In the rows, zero is written as 128.
Facts:
[bado, skeve] mebregrak tasek
[botrezon, grosten] mebregrak dena
[botrezon, niskal, vuklum] mebregrak stesolem
[brigisun, druzum, plabutras, zefos] mebregrak duplem
[brigisun, zater] mebregrak badrur
[brutre, grunis, plelar, ridran] mebregrak trulumo
[daklar, skeve] mebregrak vafos
[daklar, ridran] mebregrak skipon
[daklar] mebregrak gebal
[detru, zuplepu] mebregrak lofu
[detru, seflin] mebregrak votizam
[detru, getrek, supa] mebregrak liskem
[detru, fifal, vitrilo, vunus] mebregrak mimam
[dobubror] mebregrak noflol
[dropote] mebregrak dibu
[druzum, grosten, tola] mebregrak dosal
[druzum] mebregrak pligru
[druzum] mebregrak zufim
[druzum, fifal, taske] mebregrak flaklir
[duskil] mebregrak bamus
[fifal, niskal] mebregrak plepo
[fifal, veple] mebregrak nasil
[flapekli] mebregrak drunu
[flukloklas] mebregrak gepo
[garun] mebregrak flizi
[garun, plorin, skeve] mebregrak seklasta
[gitur, ledraza] mebregrak klima
[grepel, mapo] mebregrak teka
[grepel, plorin] mebregrak guzu
[grosten] mebregrak nosi
[klete, skabas, vamo] mebregrak stugok
[klete] mebregrak statrik
[klete] mebregrak pivak
[laplar] mebregrak vusku
[ledraza] mebregrak brugris
[muflun] mebregrak zutren
[muflun, tranem] mebregrak fanil
[niskal] mebregrak gritrul
[nusun] mebregrak plone
[nusun] mebregrak ploflok
[paran] mebregrak kudam
[peti] mebregrak kolor
[plafidro] mebregrak skupes
[plafinus] mebregrak zanek
[plafinus, zater] mebregrak brobra
[plaro] mebregrak nuki
[plelar] mebregrak mufo
[ritos] mebregrak delovak
[rugro] mebregrak sibe
[ruklak] mebregrak zezoler
[seflin] mebregrak fopluk
[skabas] mebregrak nibik
[skabas] mebregrak risal
[skabas] mebregrak setreplur
[skabas] mebregrak vufis
[skazin] mebregrak brostem
[skazin] mebregrak stestofek
[skugi] mebregrak mabu
[soplu, treskun] mebregrak steskin
[tola] mebregrak trilana
[tranem] mebregrak plestun
[vitrilo] mebregrak nima
[vuklum] mebregrak mistin
[vuklum] mebregrak nodrer
[zater] mebregrak triredris
[zefos] mebregrak refledrom
[zefos] mebregrak fuguk
{bado, botrezon, daklar, fifal, flaklir, guzu, kolor, laplar, mimam, nasil, noflol, refledrom, seflin, skikle, skupes, taske, tranem, vitrilo, zuplepu} brama 521
{badrur, brobra, brostem, brudre, brugris, brutre, delovak, dobubror, dosal, duplem, duskil, gepo, getrek, gritrul, grosten, klima, kudam, liskem, mufo, nibik, nodrer, nosi, peti, pivak, plafinus, plelar, plepo, plone, ridran, ritos, rugro, seklasta, sibe, skabas, skazin, skeve, statrik, stesolem, stugok, supa, triredris, vafos, vamo, votizam, zufim} brama 744
{bamus, brigisun, dena, drebran, dropote, flukloklas, fuguk, gebal, ledraza, mapo, muflun, plabutras, tasek, trulumo, vufis, vunus, zefos} brama 526
{detru, fistun, grepel, klete, nima, niskal, nusun, paran, plestun, pligru, ploflok, risal, skugi, stestofek, trilana, veple, vusku, zezoler} brama 23
{dibu, drunu, fanil, fopluk, gitur, ledar, mistin, nuki, plorin, ruklak, teka, tola, vuklum, zanek, zater} brama 657
{druzum, flapekli, flizi, garun, grizum, grunis, lofu, mabu, plafidro, plaro, setreplur, skipon, soplu, steskin, treskun, zutren} brama 628

Known rows:
[149 116 187  97 132 132 110 110 129 164 202 123 144 141 160 115 102  95
 111 125  74 156 125 127  71 131 145 137 179 138 116 195 116  86 100  77
 120  93 153  88 155 138 165 192  91 136 147 103  83] : fopluk
[150 125 203  89 118 132 134 101 135  54 112 202 156 103 117 114 162 126
 229 155 131 130 105 101 168 163 101 122  93 100 119 122 155 110 147 176
 128  86 163  98 143 119 173  79  97 104 133 129 124] : tranem
[116 155 149  99  85 174  90 116 134 113  67 108 118  91 168 163 136 142
 101 101 123 102 131  95 172 141 110  77 121 106  96 117 129 164 112  97
 128 149 147 110 149 125 123 204 168 144 123 153 105] : fistun
[144  57  58 176 158 156  81 139 104 161  32 138 128 136 132 146 142  63
 137 106 155 148 160 105 109 103 112 148 103 142 133 174 143  87 127 116
 147 146  93 126 159 151 147 127  91 183 114 125 132] : fuguk
[107 149 148  91  82 182  83 108 134 117  75 111 119 103 169 172 141 134
  98  99 122 110 140 109 177 139 111  72 122 105 100 111 128 164 109  97
 122 152 146 118 144 134 133 208 166 148 125 154 115] : stestofek
[126  89 205  87 110 126 159 103 112  30 109 216 165 150 147 131 148 103
 170  88 146 133 132 123 165 142 144 135 144  46 141 100 138 112 166 155
 139 122 145 110 150 116 209  77 123 104 104 109 128] : guzu
[152 156 113 143 125 152 180 158  96 146 172 150 119  85  86 126 154 125
 209 143  94 106 161 125 139 108 110 108 135 168 167 151  64 166 174 126
 136 180 130  85 129  93 137 149 132 144 152 125 147] : plafidro
[105 156 118 171 118 112 117 144 117 194 146  80 132 199 102 116  85 150
  60 146 154 138 128 177 116 129 156 123 133 105 135  87 140 140 116 147
 101 139 103 170  69 157 137  73 152  84 123 136 144] : stugok
[179  93  53 155 170 139 112 121 117 149  63 143 127 113 119 161 143  95
 180 137 150 154 129  88 146  94  87 144  77 176 105 173 142 111 112 150
 139 156 112 105 180 187 140 132  95 172 134 137  97] : muflun
[132  79 199 112 155 134  96 121 133 183 180 107 164 151 157  98 118  79
 139 122  97 134 122 146  71 135 151 132 154 129 126 196 127 118 114  68
 108  86 160  89 146 117 165 200  80 142 140 125  98] : zanek
[118 138 170  93 114 105 146 109 146  27  92 224 125 107 136 105 134 151
 221 134 124 157 117  70 153 164 102 120  88 105 140 136 157 103 150 144
 126  87 153 104 126  85 157  61  94 104  97 111 126] : botrezon
[132 102 171 116 160  98 122 131 148 157 164 121 139 123 167  78  95 118
 166 119  90 141 113  99  71 138 138 133 133 147 123 221 131 125 115  54
 112  79 164  77 149  91 129 187  75 133 116 120  82] : tola
[145  84  50 130 164 162 137 123 113 118  49 126 143 151 128 170 132  58
 112 115 142 137 143  81 121  71 110 166 130 160 136 147 123 100 115 134
 144 178  91 134 190 171 160 123  93 175  89 126 115] : gebal
[103  96 120 159 141 109 103 144 140 162 148  83 131 155 114 113 138 134
  82 134 162 109 121 199 107 141 157 148 125 113 132  91 149 132 127 141
 125 100 116 178  82 126  82 110 146 116 147 138 168] : triredris
[ 84 143  82 130 143  81 133 123 155 117 168 123  97 164 129 128 106 171
  84 136 143 161 122 173 126 121 139 137 111 142 141  91 142 143 113 136
 105 120 113 178  76 134  87  96 145 107 124 126 151] : nodrer
[124 128 197  90  74 149 107  94 117  44 118 221 132 127 133 128 145 110
 133 127 106 171 147 109 127 171 124 130 158  75 143 110 142  40 145 152
 149  87 127 122 123 110 193  68 112 117 128  85 149] : mimam
[151 156 114 141 127 152 179 157  98 148 175 153 119  80  84 127 158 125
 212 146  94 106 161 129 139 109 111 107 132 167 165 151  64 169 172 125
 134 180 131  85 128  95 138 153 130 142 155 125 148] : soplu
[138 181 124 170  99 168 167 168  71 195 157 137 129 128  78 121 120 119
 175 143  97 122 181 129 129 108 126  88 150 143 180 149  60 165 174 118
 118 202 114  86 110 103 185 125 133 123 132 125 148] : setreplur
[130 162 148 103  91 164  98 116 138 117  70 104 119  71 162 156 139 152
 126 107 124  92 120  87 179 144 102  77 110 115  82 123 133 172 110 106
 129 146 153 105 156 127 109 206 163 142 128 159  94] : nusun

Rows:
No name comes twice in this set of rows, the named rows included.
[145 142 104 171 127 130 172 185 101 146 139 153 102  51  95  91 145 138
 216 126 100  97 164  99 111 130 116 111 127 165 171 180  76 150 185  97
 152 153 128  85 116  44  93 142 127 150 135 116 159] | druzum
[ 87 144  81 135 135  80 128 124 150 120 168 121  93 158 131 123 106 173
  73 130 138 163 126 168 119 124 139 139 121 138 138  95 140 131 113 133
 113 113 108 178  79 130  80  92 148 111 126 119 151] | gritrul
[158  80 199 128 160 117 107 138 137 187 164  99 166 114 150  76 117  97
 177 129 103 107 105 123  71 147 145 137 140 137 108 217 135 122 119  70
 122  71 172  75 156 101 129 198  75 137 141 132  83] | zater
[144 123 204  95 111 135 137 105 132  57 101 199 155 113 119 113 153 122
 210 145 130 127 110  96 159 163 111 124 108  89 128 120 152 101 151 167
 133  92 157 106 142 112 179  69 100 103 121 122 126] | laplar
[129 175 110 117 134 179 200 159 117 121 161 119 134  87  69 128 152 103
 183 172  78  80 145  91 115  93 109 123 154 191 180 135  55 156 167 131
 132 181 125 106 139  80 132 145 109 144 124 128 160] | grunis
[106 151 147  87  85 184  80 103 138 115  82 114 119 102 169 176 148 135
 104 102 122 115 138 120 183 137 106  69 114 108  97 110 126 171 106 104
 117 151 150 115 144 138 132 211 166 152 137 157 116] | plestun
[166  87 188 104 169  86 176 121 125 137 183 119 164 135 178 102  95 115
 153  86 104 116 100 113 101 111 157 151 167 117 104 194 113 147 123  75
 127 117 166  72 191 125 152 195 104 120 113 120  52] | plorin
[115 131 106 142 141  93 132 132 141 141 161  94 122 152 112 118 120 159
  91 144 152 125 109 177 126 129 146 145 121 134 122  90 143 139 116 153
 119 112 119 172  95 143  86 100 148 105 140 136 145] | brudre
[111 182 160 124  64 184  81 126 112 165  51  92 128 127 153 153 103 143
  89 103 125 108 141  89 166 146 120  55 128  87 101 121 126 165 112  96
 113 168 136 104 131 135 163 177 168 122 103 157  97] | risal
[124 168 137 105  73 155  95 120 136 103  66 119  98  66 172 153 125 161
  97  94 113 111 134  72 158 151 105  80 128 113  90 130 130 138 111  87
 142 140 142 109 148 110  99 193 170 146 119 137 103] | veple
[ 97 116 109 120 149 101 166 128 143 107 157  85 137 176 126 136 117 135
  45 118 153 106 114 173 120 103 168 166 160 117 141  61 128 145 123 148
 126 140 105 187 115 143 103 102 154 107 108 127 153] | vafos
[173  66  63 186 166 136 100 151 108 163  25 127 126  99 125 128 140  86
 170 116 160 130 137  77 111 111 101 154  90 156 116 192 150  92 130 121
 159 136 104 110 173 140 116 123  93 179 114 132 114] | zefos
[100  95 120 158 139 114  97 141 137 165 150  86 130 163 115 116 141 130
  74 134 162 111 123 208 106 137 160 147 127 112 135  87 147 132 125 142
 122  98 115 182  80 130  89 110 146 121 151 136 171] | brobra
[136 120 113 139 161  68 196 140 140 101 155  83 134 140 124 116 111 168
  92 117 161  86  88 148 134 112 157 168 144 123 113  82 134 161 129 155
 141 133 123 164 136 136  72  96 163  95 110 134 118] | skeve

The same elements again, as new rows of numbers:
Known rows:
[ 93 119 118 128 105 155 101 128 142 100 172 132 119 120 163 114 147 127
 132 108  83 146 141 169 156 117 132 131 148 100 111 129 112 130 120 123
  68 156 138 114 113] : brobra
[197 118 103 127 131 131 156 102  93 139 106 155 126 148  88 122 126 137
 161 144 132 147 167 134 171 119 128  95 169 139 121 142 145 122 131 142
 156 113 128 148  92] : mistin
[133 126 125 107 123 133 124 111 146 116 103 150 133 115 116 134 100 101
 164 109  95 101 139  92 109 105 136 105 131 138 138 108 131 140 123  84
  66 103 151 117 124] : noflol
[113 116 118 139 104 152 143 107 149 119 138 115 104 126 172 131 187 107
 132 131 123 146 138 146 169 104 176 119 148 163 103 138 124  84 133 131
 103 146 121  70 117] : gritrul
[207 116 107 118 130 129 135 127 105 128 129 158 133 141  71 118  84 175
 171 136 115 133 187 136 164 117 105 107 163 113 131 130 139 150 121 163
 131 139 130 166  98] : fanil
[ 94  74 113 115 119 136 136 101 132 101 150 154 151 154 110 193  99 153
 148 148 126 107  95  77 168 149 141 143 114  88 129 125  96  75 134 100
 199 113 153 121 135] : vufis
[ 84 119 115 130 106 155 101 123 142 101 174 131 120 122 177 100 157 120
 127 110  78 147 130 173 158 120 125 122 148  91 108 131 114 130 122 106
  64 156 144 111 109] : badrur
[126 135 137 130 135 121 134  90 146 119  73 135 145 118 148 112 132  72
 146 101 104 123 106 100 117 116 131  81 130 133 130 115 129 133 123  38
  92 109 154 104 105] : taske
[147  80 128 119 138 112 146 112 155 102 140 128 155 133 109 132 127 167
 142 144 141 124 111  96 156 140 156 107 111  99 133 107  95 135 129 109
 214 130 140 101 134] : dropote
[168  82 135 120 139 101 145 124 168 109 142 119 157 130 109 124 125 177
 146 144 139 125 120  94 151 139 159 101 116 115 144 100  92 150 124 125
 217 134 132 108 131] : muflun
[131 119 131 132 110 139 123 136 159 117 147 104 135 118 171 135 143 125
 124 117 110 157 140 140 162 107 164 146 142 154 105 120 112 116 108 145
 110 155 119 105 125] : ritos
[ 94 126 120 126 125 141 130  76 133 106  87 162 117 121 132 110 136  68
 161 108  93 102 116 113 118 115 125  73 132 115 129 130 137 124 141  37
  56 108 166  86 105] : flaklir
[132 118 129 135 107 141 124 135 157 117 147 100 136 120 167 132 140 125
 124 116 108 155 144 140 160 105 160 147 143 156 109 121 113 119 108 142
 109 154 122 110 123] : peti
[100 125 145 158 114 143 128 119 165  97 129 103 135 113 156 135 137 137
 122 118 102 152 154 144 182 102 147 152 115 148  99 138 121  91 105 132
 118 206 124  62 120] : getrek
[111 158 131 127 145 159 127 128 166 108 112 145 116 126 114 104 126 170
 126 126  73  92 162  87 198 133  56  90 124 125 135 170 142  93 141 105
 158 186 133 103 142] : lofu
[115  81 113 117 136 123 134 101 140  89 156 152 143 140 115 101 138 150
 141 137 116 120  96 121 151 151 130  77 118  48 129 123  95 144 140  79
 184 128 157  96 120] : fuguk
[113 114 119 128 103 154 119 134 150 109 160 119 118 120 155 140 143 132
 136 121 105 142 152 143 160 105 157 144 144 144 109 125 119 110 118 149
  88 155 122 103 125] : plone
[138 119 132 135 110 136 121 135 164 122 146  98 140 118 170 138 140 128
 122 115 110 159 141 139 159 107 164 146 140 155 106 119 113 122 103 141
 122 154 116 102 124] : skazin
[ 94 119 118 130 106 154 104 127 145 102 171 122 125 120 172 111 149 122
 127 106  80 149 139 165 161 114 131 132 147  98 111 130 113 132 118 122
  70 159 139 120 115] : triredris

Rows:
No name comes twice in this set of rows, the named rows included.
[158 132 101  99 110 152 132 105 138 109  98 151 132 112 133 102  82  67
 164 108 123 104 154  93 106 114 111 107  96 117 128 122 134 158 114  88
  65  80 164  95 151] | guzu
[ 90 118 114 138 108 154 122 106 137 105 152 124 114 127 189 112 180  98
 124 116  96 154 116 167 165 117 145 113 151 111 102 140 116 111 129  97
  87 147 139  89 106] | zufim
[149  77  91 103 131 150 150  98 136  80 149 141 139 131  94 105 113 142
 144 149 146 120 140  92 149 142 151 101  94  70 111 132 107 135 134 107
 186 105 159  61 160] | tasek
[135  73 107 117 133 127 160  84 134 105 142 148 120 143 115 120 172 133
 153 154 143 117  97 110 160 142 172  62 131 101 133 125 105 116 160  92
 204 103 148  78 126] | dena
[134 118 126 143 113 132 136 115 156 130 130  95 133 129 208 120 191  87
 114 116 117 173 105 147 166 116 174 112 155 161 100 124 112 111 115 113
 128 123 118 102 110] | grosten
[ 93 109 114 119 123 168 120 124 142 101 164 108 125 113 119 151 133 131
 116 123  78 155 156 112 153  96 210 139 164 135  82 132 128 103 126 128
  81 144 128  95 127] | mufo
[161 128 118 142 136 135 137 101 108 108 106 156 141 140  67 119  81 169
 158 135 114 138 194 137 181 119  94 121 136 102 117 152 149 115 118 142
 148 180 138 127  94] | fopluk
[ 55 112 112 124  84 172 111 115 127 115 160 140 122 143 171 211 115 115
 136 122  94 132 125 118 172 116 145 197 143 136 100 138 118  44 119 135
  91 139 135 125 127] | stugok
[101 114 105 135 105 160 126  99 130 110 153 130 101 132 187 117 192  92
 131 121  99 149 119 168 166 116 154 104 157 124 101 144 120 102 139 101
  87 129 137  92 111] | dosal
[215 125  88 116 119 150 140 109  93 120 117 160 139 142  91  95  82 139
 161 133 138 146 192 137 167 128  79 123 129  97 114 150 143 148 110 157
 137 119 145 141 120] | teka

The same elements again, as new rows of numbers:
Known rows:
[ 98  90 161 192 119 112 158 123 119 125 106 127 114 189 183 182 122  95
 157  72 135  82 144 122 126 213 137 163 173  84  85 114 139 152 149] : pligru
[139 178  62 119 115  83 199  76 137 152 134 104 135  59 114 150 137 145
 121 172 106 173 125 137 108 137 164 142 102 190 178 117 135  95 113] : ledraza
[135 176  67 121 116  83 199  79 131 148 136 108 134  56 125 152 132 146
 118 172 110 172 124 139  97 137 160 135 104 194 166 118 141 100 111] : dropote
[184 132 106  83 151 121  71 162 105  95 173 114 142 105 128  70 113 137
 110 159 124 144 135 140 106  72 112  40 112 134  73 108 130  93  91] : vafos
[ 85 134 177 138 127 154 181 118 134 139 112 143 159 121 161 160 105 144
 116 123 164 128 107 111  89 155 136 181 163 114 156 160 130 172 130] : nasil
[165 116 160  82 110 128  94 133 117  90 176 113  92 112 101 100 132 124
 106 177 120 133 133 126 105  99  88  56 124 128 114  91 121  63 142] : nosi
[155 123 129  75 103 128  84 129 132  99 183 105  81 127 102  98 138 109
 114 173 106 140 153 113 124  99 109  63 124 130 137  95 101  42 183] : grosten
[145 176  58 119 133  88 197  98 110 135 149 105 174  51 159 129 106 150
 113 175 118 174 126 141  52 130 169 100 106 185 123 126 145 118  80] : gebal
[165 140 164  82 144 143  90 148 132 102 177 153 103  98 125 118 132 160
 103 148 132 155 123 150 141  54  80  77 146 168 111  91 151  77  91] : liskem
[110 105 148 169 142 107 122 132 118 137  82 119 119 174 144 133 119 122
 133  92 145  82 120 126 150 185 120 177 167  85 114 149 147 183 135] : zanek
[138 177  69 121 116  88 201  79 134 147 136 107 136  58 123 152 131 145
 118 174 111 175 123 139  96 135 160 133 105 194 169 120 143 102 112] : flukloklas
[107 114 114 125 137 185  98 156 109 141 132 175 174 143 140  90 112 138
 136 122 128  83 113 121 101 126 136 130 110 108 108 164 119 176 108] : flizi
[137 173  80 122 117  90 204  81 126 145 137 109 138  53 127 153 129 148
 115 175 116 173 120 144  85 137 154 129 105 194 156 118 148 105  99] : drebran
[ 98 114 121 126 122 183 100 139 131 152 120 178 137 150 108 105 137 132
 142 120 119  86 113 116 140 131 127 157 111 111 154 156 111 157 135] : plaro
[172 140  91  80 141 118  69 152 124 105 172 112 117 115 108  75 131 130
 117 155 110 149 149 127 136  73 121  61 111 135 106 108 115  74 125] : brutre
[ 99 114 122 126 122 184 100 138 132 154 123 178 139 149 107 110 135 130
 143 124 120  84 114 117 140 131 129 159 112 112 152 157 113 157 136] : flapekli
[138 180  49 115 124  88 195  90 124 144 144 103 152  57 144 136 120 146
 119 170 108 180 133 136  81 133 173 120 106 191 152 125 136 106 107] : mapo
[ 96 146  90 136 143 132 150 131 132 152 102 116 183 131 155 118 102 129
 131 114 149 136 129 101 103 151 178 172 135 106 146 184 110 185 137] : bado
[ 93  88 158 222 127 121 155 133 119 129  54 119 132 181 159 193 133  83
 172  54 139 131 136 148 154 161 140 149 110 120  81 131 143 192 140] : risal

Rows:
No name comes twice in this set of rows, the named rows included.
[ 95 142 120 142 129 131 162 116 144 158  89 125 155 129 122 140 120 133
 128 118 147 128 112 109 130 160 156 199 133 112 174 173 116 180 141] | laplar
[110  99 132 200 131 113 154 127 130 135  90 128 138 186 157 179 137  98
 167  50 128 100 142 133 160 183 150 172 142  80  97 122 126 166 126] | fistun
[104 109 143 131 124 185 109 140 119 147 120 180 146 141 112 110 130 139
 136 124 128  80 100 125 129 131 115 150 109 111 136 154 123 169 110] | mabu
[ 97 137 130 144 131 133 164 117 135 154  90 126 161 125 128 139 116 134
 127 120 156 128 109 113 121 158 149 191 133 110 164 169 123 187 131] | skikle
[108 106 147 133 126 183 110 141 120 146 118 184 151 140 106 110 132 141
 134 125 130  76  97 129 124 131 110 152 105 107 133 151 127 174 103] | steskin
[121 158 106 147 112  98 201  83 115 136 103  98 135  45 131 164 122 129
 120 177 126 203 114 158  76 110 144  99  75 237 142 128 167 134 112] | vufis
[ 82 133 145 134 100 152 183 111 146 140 110 115 157 137 133 152 118 113
 129 130 147 129 129  89  93 169 161 180 142  89 183 164  88 149 181] | botrezon
[110 113 115 125 141 184 100 161 105 139 134 176 182 142 142  87 108 137
 136 122 134  84 111 121  93 125 135 125 110 104 102 164 121 180  99] | skipon
[108 112 136 162 136 123 132 134 141 137  84 122 139 178 133 142 129 112
 146  74 134 108 137 118 165 158 140 179 147  73 136 152 107 166 148] | ruklak
[119 186  95 110 115 109 210  86 147 145 161 131 130  55 165 173 124 160
 114 164 117 193 135 134  88 117 156 138 142 220 171 109 146  83 119] | vunus
[140 130 116 103 119 126  64 140 135 110 124 102  77 117  92 102 147  99
 128 157 111 188 150 137 164  50 113  58  78 194 131 117 125  83 182] | skabas
[ 85 140 185 137 137 160 184 124 137 142 114 156 164 116 170 165 102 155
 113 115 170 135 103 121  96 143 129 188 174 129 149 159 143 177 108] | mimam
[112 110 144 131 123 183 112 137 125 150 116 185 147 141  93 113 138 144
 137 122 127  72  93 129 134 132 114 160 102  98 147 148 120 169 101] | zutren
[ 85 128 180 137 125 145 177 113 125 139 114 137 148 124 162 153  99 139
 113 139 167 118 103 109  75 174 129 175 171 119 149 159 137 175 138] | flaklir
[100 113 130 129 121 184 102 140 126 149 123 178 142 146 116 108 134 133
 140 124 123  81 108 121 130 130 123 154 110 111 142 155 118 165 122] | grizum

